Each row comes from the steps of one path. Every step used is in the known rows, and no mark comes twice. Write the path behind each row, first mark first.
Known rows:
A, P, R, H, X, T: +1.29 -0.94 -1.49 -1.02 +0.58 +0.32 +1.20 -0.98 +1.09 +0.10 -0.50 -0.76
 +0.70 +0.09 +0.69 -1.56 -0.33 -0.44 -0.12 +0.17 -0.74 -2.44 +0.46 -1.19
 -0.08 +0.59 +1.20 +0.74 +1.36 +1.12 -0.01 +0.55 +0.02 -3.45 +1.23 +1.07
 +1.36 -0.16 +0.43 +0.23 -3.11
P, H, X, T, S, R: -0.37 -0.58 -0.91 -1.24 -0.65 -0.04 -0.25 +0.18 +1.06 +0.02 -1.87 +0.02
 +0.99 +0.60 +1.95 -1.11 -1.02 +0.78 +0.02 +0.12 -0.83 -0.55 +0.76 -2.02
 -0.40 +1.12 +0.54 +1.12 +2.07 +1.60 +0.38 +0.68 -1.28 -1.85 +0.17 -0.04
 +0.84 -1.26 -0.79 +0.72 -2.55
R, P, H, X: -0.14 -0.52 -0.72 -1.32 +0.03 -0.68 +0.13 -0.57 +1.21 -0.04 -2.98 +0.11
 +0.41 +0.42 +1.34 -0.69 -0.73 +0.25 -0.54 +0.62 -0.63 -1.64 +0.05 +0.00
 +0.17 +0.15 +0.55 +0.87 +1.78 +1.33 +0.78 +2.19 +0.77 -2.78 +0.86 -0.04
 +1.31 +0.44 +0.96 +0.37 -1.08
T, A, H, P: +0.49 -0.88 -0.36 -0.29 +0.37 -0.52 -0.35 -0.97 +0.83 -0.61 -4.17 +0.22
 +0.40 +0.47 -0.18 -0.70 +0.03 -0.84 -0.61 -0.66 +0.10 +0.80 +0.01 -1.48
 +0.22 +1.12 -1.07 +0.46 +0.73 -0.78 -0.20 -0.23 -1.53 -1.15 +0.57 -0.13
 +0.56 +1.18 +0.27 +0.34 -3.57
X, R, P, H: +0.68 -0.24 -1.52 -1.49 +0.10 -0.24 -0.64 +0.17 +0.26 -0.52 -4.00 -0.73
 +0.34 +0.29 -0.19 -0.26 -0.68 +1.24 -0.61 +0.47 +0.09 -0.67 +0.12 +0.80
 +0.54 +0.73 +0.34 +0.21 +1.84 +0.69 +0.45 +1.68 +2.58 -2.17 +1.44 -0.07
 +1.23 -0.67 +0.84 +0.16 -1.50
X, T, S, R, P, H, A, C: +0.64 +0.00 -0.64 -1.33 -0.11 -0.43 -0.19 -0.31 +0.21 +0.28 -2.34 +0.41
 +0.65 +0.74 +0.62 -0.85 -0.87 +0.28 -0.01 +0.24 -0.69 +0.70 +0.31 -0.80
 -0.50 +0.14 +0.48 +0.86 +2.59 +0.64 +0.24 +1.34 -0.37 +0.15 -0.08 +0.95
 +1.07 +0.47 -0.18 +0.09 -4.84
H, X, P, R, A, S: +1.88 -0.61 -1.56 -0.49 +0.09 -0.32 +1.95 -0.45 +0.88 +0.68 -1.82 +0.48
 +1.52 +0.10 +0.63 -1.86 -1.28 -0.09 -0.49 +1.30 -1.35 -0.94 -0.22 -1.42
 -0.24 +1.07 +0.71 +1.17 +2.71 +3.42 +1.34 +0.45 -2.60 -3.02 +1.26 +0.27
 +1.12 -1.19 -0.25 -0.35 -3.04
T, S, R, H, C: -0.12 -0.31 -0.54 +0.10 +0.06 -0.05 -0.05 -0.25 +1.03 +0.44 -0.04 +1.22
 +0.95 +0.40 -1.50 -2.19 -1.01 -0.57 -0.14 -0.20 -0.27 -1.66 +0.03 -1.25
 -0.30 +1.17 +0.65 +0.31 +0.82 -0.61 +0.17 +0.22 +1.30 -2.48 +0.53 +0.75
 +1.03 +0.00 +0.06 -0.33 -2.08
H, P, T, S, A, C: +1.44 -0.29 +0.67 +0.37 +0.38 -0.28 +0.21 -1.28 +1.43 -0.65 -3.27 +0.75
 +0.49 +0.70 -0.12 -1.11 -0.53 -1.06 -0.29 +0.23 -0.43 -0.55 +0.62 -2.48
 +0.53 +0.57 -0.53 +0.29 +1.91 -0.18 +0.79 -3.68 -0.51 -0.41 -0.71 +0.99
 +0.99 +1.11 -1.51 +0.72 -1.36
H, X, T, A, S: +0.64 -1.03 -0.96 -1.04 -0.32 +0.06 +1.04 -0.58 +1.43 -0.17 -3.07 +0.40
 +0.75 +0.04 +0.25 -1.74 +0.02 -0.05 -0.24 +0.64 -0.68 +0.13 -0.72 -1.95
 +0.15 +1.23 +0.59 +0.45 +1.49 -0.07 +0.07 -1.03 -2.75 -0.85 +0.41 -0.22
 +0.36 -0.13 -0.30 +0.77 -3.50
X, R, A, P: +1.76 -0.43 -2.14 -0.91 +0.23 -1.05 +0.13 -0.31 +0.30 -0.73 -3.57 -0.48
 +0.57 +0.01 -1.84 -1.00 +0.52 +0.27 -1.04 +0.52 +0.47 +0.97 +0.63 -0.36
 +0.45 +0.92 -0.11 -0.44 +1.31 +1.66 +0.79 -1.36 +1.18 -2.83 +1.42 +0.35
 +1.03 -1.59 +0.37 -0.49 -1.94
H, X, P, T, A: +1.43 -1.14 -0.97 -1.22 -0.43 +0.43 +0.28 -0.12 +1.86 -0.58 -2.92 +0.77
 +0.11 +0.37 +1.46 -0.87 -1.77 +1.00 +0.13 +0.35 -0.29 -2.39 -0.65 -1.16
 +0.46 +1.13 +1.13 +0.88 +1.97 +0.46 +0.19 -0.65 -2.17 -0.77 +0.15 -0.37
 +0.61 +0.24 -0.80 +0.93 -1.01
T, A, S, R: +0.26 -0.79 -0.52 +0.81 -0.20 -0.93 +0.33 -0.25 +0.90 -0.28 -0.75 +0.65
 +0.99 +0.52 -1.24 -2.07 +0.02 -1.06 -0.58 -0.16 -0.16 +0.59 +0.68 -2.50
 +0.20 +1.46 -0.77 +0.18 +1.61 +0.17 +1.26 -1.67 -2.26 -0.64 +0.40 +0.28
 +0.26 -0.38 -0.97 +0.06 -3.77
P, H, X, T, S, A, C: -0.01 -0.32 +0.26 -0.83 -0.39 -0.58 -0.52 -0.27 +1.58 +0.32 -3.84 +0.29
 +0.68 +0.50 +0.97 -1.21 -1.12 +0.13 -0.04 +0.64 -0.95 +0.39 +0.50 -2.30
 -0.45 +0.83 +0.21 +0.54 +2.03 -1.08 +0.20 -0.20 -1.63 -1.33 -0.05 +0.30
 +1.01 -0.87 -0.54 +0.93 -2.88
A, C, S, R, H, P: +0.10 +0.39 +0.30 +1.81 +0.55 +1.20 +1.05 -2.07 -0.15 +0.63 -0.45 -0.61
 +0.39 +0.44 +0.19 -0.52 +0.22 -1.52 -0.07 +0.40 +0.02 +0.14 +0.23 -0.14
 -0.13 -0.19 -0.42 +0.10 +0.91 +1.04 +0.34 -0.39 +0.06 -1.78 +0.12 +1.93
 +1.24 +1.18 +0.54 -0.51 -2.93
A, P, R, H, C, S: +0.26 -0.62 -0.14 +1.06 +0.77 +1.75 +1.30 -1.54 +0.69 +0.79 -0.70 +0.55
 +0.43 +0.28 -1.39 -0.70 -0.18 -2.58 -0.26 +0.24 +0.37 -1.84 -0.51 -0.29
 +0.55 +0.52 -0.23 +0.03 +0.58 +0.23 +0.05 -0.12 +1.41 -2.42 +1.11 +0.72
 +1.27 +2.10 +1.34 -0.56 -2.93
C, A, H, X, T, S, R, P: -1.24 -0.23 -0.48 -1.92 -0.09 -0.80 -0.50 -0.82 +0.70 -0.27 +0.32 -0.39
 -0.42 +0.32 -0.79 -0.62 +0.56 +0.30 -0.29 +0.05 -0.24 -0.03 +0.97 -0.88
 -0.78 -0.70 +0.44 +0.56 +1.86 +2.18 -0.61 -0.66 -2.06 -2.43 +0.47 +1.98
 +1.27 -1.04 +0.90 +0.62 -3.22
T, A, H, X, P, R: +0.59 -1.28 -0.58 -0.78 +0.03 -0.46 -0.21 +0.01 +1.57 +0.25 -2.47 +0.33
 +0.75 +0.39 +1.20 -0.95 -1.90 -0.19 -0.12 -0.27 -0.62 -1.33 -0.02 -2.13
 -0.28 +1.71 +0.10 +1.16 +2.04 -0.33 -0.08 +1.49 -4.19 -2.42 +1.09 +0.19
 +0.76 -0.67 +0.23 +0.41 -4.19
H, A, S, P, X, T: +1.20 -0.44 -0.13 -0.18 +0.42 +1.54 +1.18 -1.16 -0.71 +0.11 -0.81 -0.48
 +0.09 +0.57 +0.59 -0.34 -0.26 -1.56 -0.15 +0.79 +0.29 -0.92 +1.00 -1.17
 +0.65 +0.20 +0.04 -0.09 +2.14 +0.93 +0.66 -1.45 -1.32 +0.83 +0.39 +0.67
 +0.97 +0.95 +0.39 +0.07 -3.76
C, A, P, H, X, T: -0.44 -0.47 -0.61 -1.23 -0.07 +1.10 +0.24 -1.03 +0.35 +0.03 -3.23 -0.99
 -0.26 +0.45 +0.62 +0.23 +0.61 -0.19 -0.15 +0.68 -0.14 -0.19 +0.43 +0.16
 +0.21 -0.30 -0.18 +0.56 +0.81 +1.86 -0.21 +0.06 -0.29 -1.30 +0.79 -0.52
 +0.86 +0.63 +0.47 +0.87 -2.07
T, S, P, X, R: +0.16 -0.57 -0.16 -0.46 +0.22 -0.71 -1.43 +0.15 +0.41 -0.88 -2.14 -0.59
 +0.39 +0.48 -0.36 -0.52 -1.04 -0.68 -0.57 -0.06 +0.84 -1.14 +1.69 -2.49
 +0.70 +1.59 -0.28 -0.43 +2.62 -0.92 +0.66 -2.18 -0.50 -2.44 +1.13 +0.88
 +1.06 -2.06 -0.27 +0.21 -2.35
A, H, X, T, S: -0.13 -0.74 -0.20 -2.03 -0.17 -0.78 -0.37 -0.57 +1.03 -0.25 -2.98 +0.27
 +0.32 +0.15 +0.53 -0.84 -0.26 +0.06 -0.41 -0.09 -0.50 -0.07 +0.21 -2.05
 -0.28 +0.89 +0.83 +0.38 +1.32 -0.96 -0.79 -0.33 -1.91 -1.84 +0.38 +0.78
 +0.97 -0.73 +0.75 +0.59 -3.00
S, P, H, A: +0.68 -0.23 -0.01 +0.31 +0.38 +1.23 -0.26 -0.34 -0.47 +0.70 -2.72 -0.19
 -0.15 +0.86 +0.34 +0.20 -0.93 -1.36 -0.26 +0.17 +0.49 -0.46 +1.39 -0.20
 +0.71 +0.68 -1.11 -0.12 +1.19 -0.26 +0.71 +1.19 +0.64 +0.68 +0.73 -0.95
 +1.23 +1.02 +0.59 -0.24 -2.83
T, A, S, P, H, X, R: +0.17 -1.10 -0.53 +0.15 +0.28 -0.47 -0.40 -0.07 +1.64 -0.31 -5.53 +0.02
 +0.58 +0.35 +0.47 -1.81 -0.80 -1.19 -0.56 +0.57 +0.15 -0.23 +0.36 -2.51
 +0.87 +2.28 -1.42 +0.07 +2.56 -1.02 +1.17 -0.77 -1.52 -2.51 +1.16 -0.74
 +0.92 -1.19 -0.09 +0.82 -4.32
R, P, H, X, T, S, A, C: -0.07 -0.26 -0.21 -1.66 -0.22 -1.42 -0.53 -0.46 +1.82 -0.15 -3.18 +0.46
 +0.38 +0.39 +0.47 -1.37 -0.90 +0.60 -0.32 +0.73 -1.07 +0.11 +0.22 -1.56
 -0.59 +0.03 +0.62 +0.72 +2.69 -0.06 +0.28 +0.38 -0.66 -1.99 +0.28 +0.84
 +1.40 -0.45 +0.08 +0.94 -3.02
X, T, S, P, H, C, A: -0.87 -0.01 +0.07 -0.87 -0.26 +1.86 -1.02 -0.10 +0.04 +0.51 -2.43 +0.36
 -0.32 +0.60 -1.33 +0.21 -0.86 -0.40 +0.03 +0.33 +0.56 +0.32 +0.56 -0.22
 +0.20 +0.39 -0.64 -0.04 +1.06 -0.38 -0.75 -0.39 +0.20 +0.90 +0.86 -0.79
 +0.97 +0.59 +0.60 +0.48 -3.12
A, P, T, S, R, H: +1.10 -0.94 -0.65 -0.15 +0.49 -1.75 -0.26 -0.87 +1.41 -1.35 -0.22 +0.85
 +0.20 +0.58 -1.24 -2.47 -0.15 -1.16 -0.61 -0.88 +0.11 -2.15 +1.34 -2.61
 +0.42 +0.71 +0.33 +0.27 +1.95 -0.01 +0.94 -2.98 +1.67 -2.47 +0.19 +1.55
 +1.23 +0.26 -1.15 +0.26 -2.31
X, R, A, P, H, C, S: +0.55 -0.36 -1.38 -0.02 +0.10 +1.26 +0.52 -0.80 +0.51 +0.18 -5.63 +0.48
 +0.43 +0.19 -1.05 -0.14 +0.03 -0.78 -0.64 +1.13 +0.95 +1.06 -0.93 +0.66
 +0.75 +0.82 -0.91 -0.20 +1.15 +1.95 +0.49 -0.25 +2.12 -2.42 +1.05 -0.57
 +1.08 +0.52 +1.35 -0.42 -2.29
T, A, C, H: +0.01 -0.25 +0.75 +0.10 +0.15 -0.66 -0.63 -0.75 +0.75 +0.62 -1.90 +0.66
 +0.33 +0.35 -1.64 -0.49 -0.60 -0.55 -0.55 -0.08 +0.14 +0.76 +0.53 -1.93
 -0.03 +1.12 -0.39 -0.27 -0.02 -2.53 -0.38 -0.35 -4.42 +0.62 +0.74 +1.08
 +0.57 -0.24 +0.39 +0.36 -2.97
S, R, P, X, T, A: +0.38 -0.80 -1.74 -1.43 -0.52 -0.75 -0.34 -0.01 +0.89 -1.09 +1.32 -0.35
 +0.46 +0.53 +0.40 -0.99 -0.82 +1.29 -0.07 -0.24 +0.25 -0.87 +0.91 -1.19
 -0.38 +0.08 +1.11 +0.78 +2.65 +2.22 +0.47 -0.19 -1.91 -1.26 +0.45 +1.58
 +0.56 -0.78 -0.38 +0.46 -3.04
H, R, P, X, T, A, S: +0.68 -1.29 -0.88 -1.73 -0.10 -0.70 +0.62 -0.50 +1.07 -0.17 -1.76 +0.19
 +0.76 +0.13 +0.81 -1.77 -0.50 -0.30 -0.18 +0.88 -0.26 -1.47 +0.17 -1.72
 +0.45 +0.53 +1.00 +0.85 +3.30 +0.20 +0.50 +0.12 -2.84 -1.50 +0.62 +0.77
 +0.62 +0.09 +0.15 +0.42 -4.38

Which path is each row?
+0.86 -0.25 -0.69 -0.01 +0.01 +1.57 +0.93 -0.73 +0.11 +1.19 -1.58 +0.97
 +0.50 +0.22 -0.67 +0.17 -1.55 -0.63 -0.23 +0.71 +0.30 +0.13 -0.72 +0.33
 -0.24 +0.49 +0.04 +0.43 +1.48 +2.08 -0.21 +1.13 -1.61 -1.33 +1.06 +0.71
 +1.23 +0.49 +1.89 -0.94 -3.42 -> X, P, R, A, H, C, S
-1.11 -0.94 -0.11 +1.27 -0.27 +1.03 -0.02 -0.79 +1.28 +0.06 -2.55 +1.28
 +0.41 +0.83 -0.44 -0.54 -0.16 -2.01 -0.31 -0.12 +0.79 +0.57 -0.32 -1.19
 +0.49 +1.00 -1.82 +0.36 +1.07 +0.89 +0.74 -0.45 -0.62 -0.80 +0.30 -0.72
 +0.44 +2.07 +0.26 +0.19 -3.73 -> T, A, P, H, C, S, R
+2.63 -0.66 -1.02 -0.17 +0.79 +0.14 +0.14 -0.99 +1.58 -0.77 -5.56 -0.23
 +0.54 +0.18 +0.24 -1.79 -1.03 +0.07 +0.15 +0.14 +0.21 -1.35 -0.75 -1.10
 +0.74 +1.51 +0.41 +0.25 +1.65 -1.98 -0.08 -1.69 +0.60 -2.02 +0.05 +1.28
 +0.86 +0.30 -0.81 +0.60 -2.84 -> X, R, H, P, T, A, C
+0.55 -0.88 -0.75 -2.05 +0.21 -1.08 +0.00 -0.81 +0.44 +0.26 -1.21 +0.35
 +0.59 +0.15 -0.31 -1.03 -0.13 -0.34 -0.71 +0.59 +0.04 -0.65 +1.66 -2.69
 -0.02 +0.46 +0.53 +0.58 +1.95 +1.70 -0.02 -0.74 -3.96 -2.22 +1.12 +1.17
 +1.18 -1.39 +0.19 +0.23 -3.14 -> C, H, R, A, P, X, T, S
+1.23 -0.44 -0.86 -0.38 +0.81 +1.92 +0.52 -1.23 +0.76 -0.28 -3.06 -0.23
 -0.52 +0.17 -2.16 -0.81 +0.12 -0.71 +0.05 +0.69 +0.95 -2.85 -0.52 +1.00
 +1.16 +0.25 +0.41 -0.39 +0.35 -0.03 -0.39 -2.29 +3.31 -2.13 +0.67 +0.91
 +1.17 +1.13 +0.76 +0.37 -0.53 -> X, R, H, C, A, P, T
-0.77 -0.67 -1.35 -0.86 -0.64 +0.71 +0.13 -0.43 +1.33 -0.16 -1.16 -0.09
 -0.06 +0.44 +1.30 -0.37 -0.42 +0.73 +0.07 +0.37 +0.12 +0.19 -0.17 -0.38
 -0.27 -0.01 +0.16 +0.88 +2.34 +2.85 +0.14 +1.05 -1.62 -1.50 +0.34 +0.26
 +0.92 +0.01 +0.37 +0.71 -3.46 -> C, S, R, P, H, X, T, A
-0.54 -0.95 +0.21 -0.51 -0.34 +1.65 -0.08 -1.06 +0.85 +0.02 -2.51 +0.69
 -0.05 +0.37 +0.27 +0.31 -0.77 -0.96 +0.19 +0.07 +1.17 -0.02 -0.93 -0.92
 +0.17 +0.56 +0.20 +0.11 +1.07 -1.08 -1.07 -0.68 -2.57 -0.17 -0.04 +0.95
 +0.35 +1.45 +1.52 +0.39 -3.70 -> P, X, T, A, H, C, S
-0.31 -0.31 +0.75 -2.15 +0.20 -0.80 -0.32 -0.98 +0.47 +0.77 -0.55 +0.21
 +0.50 +0.19 +0.65 -0.43 -0.99 -0.02 -0.26 +0.88 -0.44 -1.66 +1.07 -2.00
 -0.15 +0.00 +1.38 +0.62 +2.34 -0.60 -0.54 +0.72 -4.56 -1.12 +0.68 +2.56
 +1.30 -0.67 +1.03 +0.51 -3.27 -> A, C, H, R, P, X, T, S
+0.84 -0.97 -0.01 -0.86 +0.34 -0.71 -0.65 -0.37 +2.11 -0.84 -3.98 +0.19
 -0.10 +0.34 -0.15 -1.33 -0.67 -0.36 -0.31 +0.18 +0.17 -1.93 +0.85 -2.72
 +0.65 +1.42 -0.07 -0.10 +2.11 -0.75 +0.31 -3.20 -0.60 -3.17 -0.14 +1.24
 +1.33 -1.68 -0.31 +1.11 -0.88 -> P, T, S, A, H, X, R
+0.08 -0.25 -0.15 -0.30 +0.01 +1.31 +0.22 -1.42 -0.02 +0.27 -0.56 +0.35
 -0.42 +0.28 -0.24 +0.40 -0.78 -1.23 -0.27 +0.68 +1.63 +0.46 +0.73 -0.31
 +0.01 -0.41 -0.07 -0.49 +1.74 +1.38 -0.23 -1.22 -1.61 -0.71 +0.43 +2.00
 +1.37 +0.33 +2.63 -0.50 -3.46 -> R, A, H, C, S, P, X, T
+1.12 +0.07 -0.33 -0.44 +0.46 +0.28 +0.81 -1.00 +0.55 +1.48 +0.93 -0.34
 +0.58 +0.14 +0.24 -0.51 -1.35 -0.30 -0.29 +1.00 -0.20 -0.21 +2.05 -2.04
 -0.57 +0.39 +0.24 +0.05 +1.49 +1.95 +0.17 -0.15 -5.72 -0.97 +1.11 +2.66
 +1.72 -2.27 +1.25 -0.03 -3.68 -> S, P, R, A, C, H, X, T
+0.14 -0.51 -0.95 -0.86 -0.19 +0.55 +0.08 -0.32 +0.87 +0.01 +0.70 +0.54
 +1.01 +0.43 +0.19 -1.85 -1.50 +0.29 +0.34 -0.02 -0.16 -2.44 +0.09 -1.45
 -0.54 +0.75 +1.74 +0.77 +1.68 +0.37 -0.16 +0.03 +0.37 -2.44 +0.24 +1.59
 +0.88 -0.29 -0.14 +0.14 -2.40 -> P, X, T, S, R, H, C
+0.48 -0.12 -0.56 -0.38 -0.04 +1.60 +0.02 -0.40 +0.68 +0.20 +0.23 +0.99
 -0.22 +0.53 -1.53 -1.24 -1.55 +0.42 +0.47 +0.23 +0.02 -2.92 -0.34 +0.15
 -0.07 +0.17 +1.11 +0.66 +1.36 +1.03 -0.39 -1.08 +1.06 -1.00 +0.27 +0.76
 +1.09 +0.64 -0.56 +0.29 -1.11 -> X, P, T, S, R, H, C, A
+0.04 -0.60 -0.28 -0.86 +0.39 +0.66 +0.32 -1.16 -0.29 -0.12 +0.71 -0.02
 +0.21 +0.79 -0.17 -0.15 +0.28 -0.80 -0.35 -0.19 +0.00 -0.96 +1.37 -2.43
 -0.11 +0.25 -0.05 +0.61 +1.12 +2.66 -0.05 -1.36 -3.18 -0.30 +0.46 +1.24
 +0.91 +0.31 -0.49 +0.68 -3.14 -> C, H, A, P, X, T, S, R
+1.03 -1.06 -0.82 -1.36 +0.68 -0.30 +0.86 -1.11 +2.12 -0.75 -3.31 +0.71
 -0.03 -0.03 -0.79 -1.63 -0.12 +0.14 -0.66 +0.91 -0.11 -2.38 -0.68 -1.81
 +0.97 +1.07 +0.42 +0.31 +1.83 +1.12 +0.32 -2.21 -2.59 -2.11 +0.78 +1.31
 +1.19 -0.39 +0.22 +1.49 -1.58 -> C, H, X, R, P, T, A, S
+1.21 -0.01 +0.13 -0.09 +0.14 -1.75 -0.15 -0.84 +1.05 +0.16 -0.04 +1.42
 +0.62 +0.52 -1.36 -1.55 -1.00 -0.28 -0.60 +0.10 +0.07 +0.03 +1.78 -3.03
 -0.24 +0.64 +0.18 +0.10 +1.61 +0.98 +0.82 -2.92 -3.76 -0.43 -0.28 +2.88
 +1.17 -1.64 -0.79 +0.06 -2.04 -> P, T, S, R, A, C, H
+1.11 -1.12 -1.28 -2.02 -0.13 -1.61 +0.02 -0.37 +0.79 -0.25 -2.40 +0.26
 +0.99 +0.19 +0.50 -1.59 -0.29 -0.47 -0.49 +0.57 -0.01 -0.41 +1.35 -2.54
 +0.12 +0.64 +0.78 +0.66 +3.01 +1.21 +0.57 -1.01 -2.02 -2.88 +0.64 +0.69
 +0.89 -1.26 -0.39 -0.18 -3.62 -> H, R, A, P, X, T, S
+1.55 -0.49 +0.25 +0.08 +0.74 +0.03 +1.05 -1.26 +0.35 +0.95 -0.19 +0.86
 -0.09 +0.20 -0.98 -1.41 -0.53 -1.75 -0.78 +1.24 +0.54 -1.69 +2.42 -2.10
 +1.10 +0.48 -0.59 -0.36 +1.93 +1.40 +1.24 -2.24 -3.53 -0.04 +0.71 +1.49
 +1.75 -0.70 +0.82 -0.12 -2.24 -> C, H, R, A, S, P, T
+1.07 -0.44 -1.30 -0.85 -0.02 -0.41 +0.84 -0.70 +0.70 +0.13 -2.96 +0.17
 +0.51 +0.19 +0.75 -1.69 -0.58 -0.28 -0.64 +1.16 -0.31 +0.67 +0.93 -1.33
 +0.02 +0.50 -0.11 +0.33 +2.54 +2.16 +1.17 -0.24 -1.03 -1.51 +0.91 +0.09
 +1.42 -0.96 +0.63 +0.13 -3.82 -> R, A, S, P, H, X, T
-0.46 -0.20 -0.01 -0.05 +0.69 +0.94 -1.14 -0.43 +0.48 +0.16 -1.83 -0.37
 -0.20 +0.33 -2.13 -0.92 -1.04 -1.22 +0.06 +0.39 +1.16 -2.31 +0.59 -0.74
 +0.42 +0.86 -0.06 -0.49 +1.54 -1.52 -0.38 -1.55 +1.18 -3.34 +1.30 +1.12
 +1.29 -0.99 +0.60 +0.13 -2.26 -> T, S, P, X, R, H, C, A
+0.99 -0.69 -1.15 -0.80 +0.26 +0.09 +0.31 -0.03 +1.63 +0.43 +0.00 -0.30
 +0.69 +0.18 -0.47 -2.15 -1.16 +0.20 +0.18 +0.10 -0.97 -2.09 +0.84 -2.32
 -0.58 +1.01 +1.13 +0.64 +1.85 +0.22 -0.16 -0.16 -0.48 -3.43 +0.88 +0.80
 +1.45 -1.78 -0.84 +0.51 -2.64 -> P, R, H, X, T, S, A
+0.89 -0.69 -0.97 -1.65 +0.25 +0.01 +0.68 -1.10 -0.05 +0.60 -0.28 -0.41
 +0.39 +0.13 +0.33 -0.43 -0.07 -0.08 -0.53 +1.00 +0.26 -1.13 +1.80 -1.28
 +0.12 -0.06 +0.66 +0.43 +1.40 +2.71 +0.15 +0.14 -3.72 -1.72 +1.15 +1.40
 +1.23 -1.02 +0.99 +0.04 -2.27 -> C, H, R, A, P, X, T
